Below is a small trained network, with its code and all its weights. Each question gives an input and a class and asks what happens when units are switched off, that is, made to give their printed mean instead of their output.

import numpy as np


def w(rows, s, z=0):
    codes = np.array(rows[::2]) - 128.0
    scale = np.full(codes.shape[1], s)
    scale[-1] = z or s
    return codes * scale


def f(y):
    return np.maximum(y, 0)


def log_softmax(a):
    a = a - a.max(-1, keepdims=True)
    return a - np.log(np.exp(a).sum(-1, keepdims=True))


def net(x, mask):
    res = np.array(x, float).reshape(1, 4) / 4 @ E
    y = f(res @ A[0][:, :-1].T + A[0][:, -1])
    res = res + np.where(mask, y, B[0][:, -1]) @ B[0][:, :-1]
    return log_softmax(res[-1] @ U[:, :-1].T + U[:, -1])


A, B = {}, {}
E = w([
[60,215,183,96,75,183],'x0',
[225,168,106,7,128,168],'x1',
[187,198,176,129,82,46],'x2',
[219,62,121,102,58,205],'x3',
],0.013)
A[0] = w([
[99,175,137,87,157,110,139],'neuron 0',
[153,121,113,95,105,178,97],'neuron 1',
[92,194,140,100,104,112,10],'neuron 2',
[205,155,160,157,86,130,224],'neuron 3',
[109,144,89,186,132,99,183],'neuron 4',
[147,80,91,163,113,172,137],'neuron 5',
[9,183,206,157,80,100,179],'neuron 6',
[119,159,153,115,228,108,125],'neuron 7',
[113,130,189,184,133,50,42],'neuron 8',
[110,112,133,163,56,202,252],'neuron 9',
],0.015,0.0035)
B[0] = w([
[99,120,32,93,104,111,172],'neuron 0',
[197,178,109,67,108,161,184],'neuron 1',
[55,69,118,115,179,151,177],'neuron 2',
[191,161,187,68,71,162,201],'neuron 3',
[186,77,179,126,138,10,185],'neuron 4',
[110,45,119,84,179,95,190],'neuron 5',
[60,47,252,130,200,161,251],'neuron 6',
[81,118,62,101,147,162,178],'neuron 7',
[175,151,128,70,67,91,201],'neuron 8',
[89,86,81,164,183,221,198],'neuron 9',
],0.011,0.022)
U = w([
[77,59,175,142,248,109,188],'0',
[194,172,195,16,58,99,127],'1',
[82,154,26,174,206,95,64],'2',
[146,164,220,167,91,196,3],'3',
[147,106,50,184,114,9,53],'4',
[135,152,17,54,127,183,232],'5',
],0.012,0.0051)

Each question gives the input, the list of numbers given to net, and the class t.
The units are the neurons (one row each of A and B). Each row of codes is followed by its name. A weight is (code - 128) times the scale printed after its matrix; where a second scale follows, it is the last column's (A, B and U).
mask holds one flag per neuron, in row order. A switched-off neuron (its flag False) gives its mean, the last column of its row in B, instead of its output. The means were averaged over made-up inputs and are rounded, as every weight is.
A unit's drop is (log p(t) with every unit on - log p(t) with that unit switched off) / (log p(t) with every unit on - log p(t) with every unit switched off).
The circuit of an input: a set's keep is (log p(t) with only the set's units on - log p(t) with every unit switched off) / (log p(t) with every unit on - log p(t) with every unit switched off). Starting from all 10 units, units are removed one at a time, each time the one whose removal leaves the highest keep (on an exact tie, the one counted first), for as long as the keep stays at least 0.8.
units of the circuit, in order: the units of the circuit, biggest drop first
unit that matters most: the unit with the biggest drop
top k neurons: the k neurons with the biggest drops, biggest first
drop of u: that unit's drop, to one decimal
input [5,1,1,6], class 5: units of the circuit, in order -> neuron 9; neuron 6
input [-7,-1,2,-1], class 4: unit that matters most -> neuron 6
input [-8,-7,4,6], class 1: units of the circuit, in order -> neuron 3; neuron 8
input [-1,2,0,6], class 5: top 2 neurons -> neuron 4; neuron 6
input [7,-1,5,6], class 3: top 2 neurons -> neuron 3; neuron 9
input [-7,3,-6,7], class 5: top 2 neurons -> neuron 6; neuron 1
input [-8,-2,-2,-1], class 4: top 3 neurons -> neuron 6; neuron 9; neuron 2
input [-8,6,-2,-8], class 2: top 2 neurons -> neuron 6; neuron 3
input [-4,6,-3,0], class 5: drop of neuron 4 -> 0.1
input [-8,-7,4,4], class 4: drop of neuron 1 -> 0.3
input [-7,-7,2,4], class 4: drop of neuron 6 -> 0.7
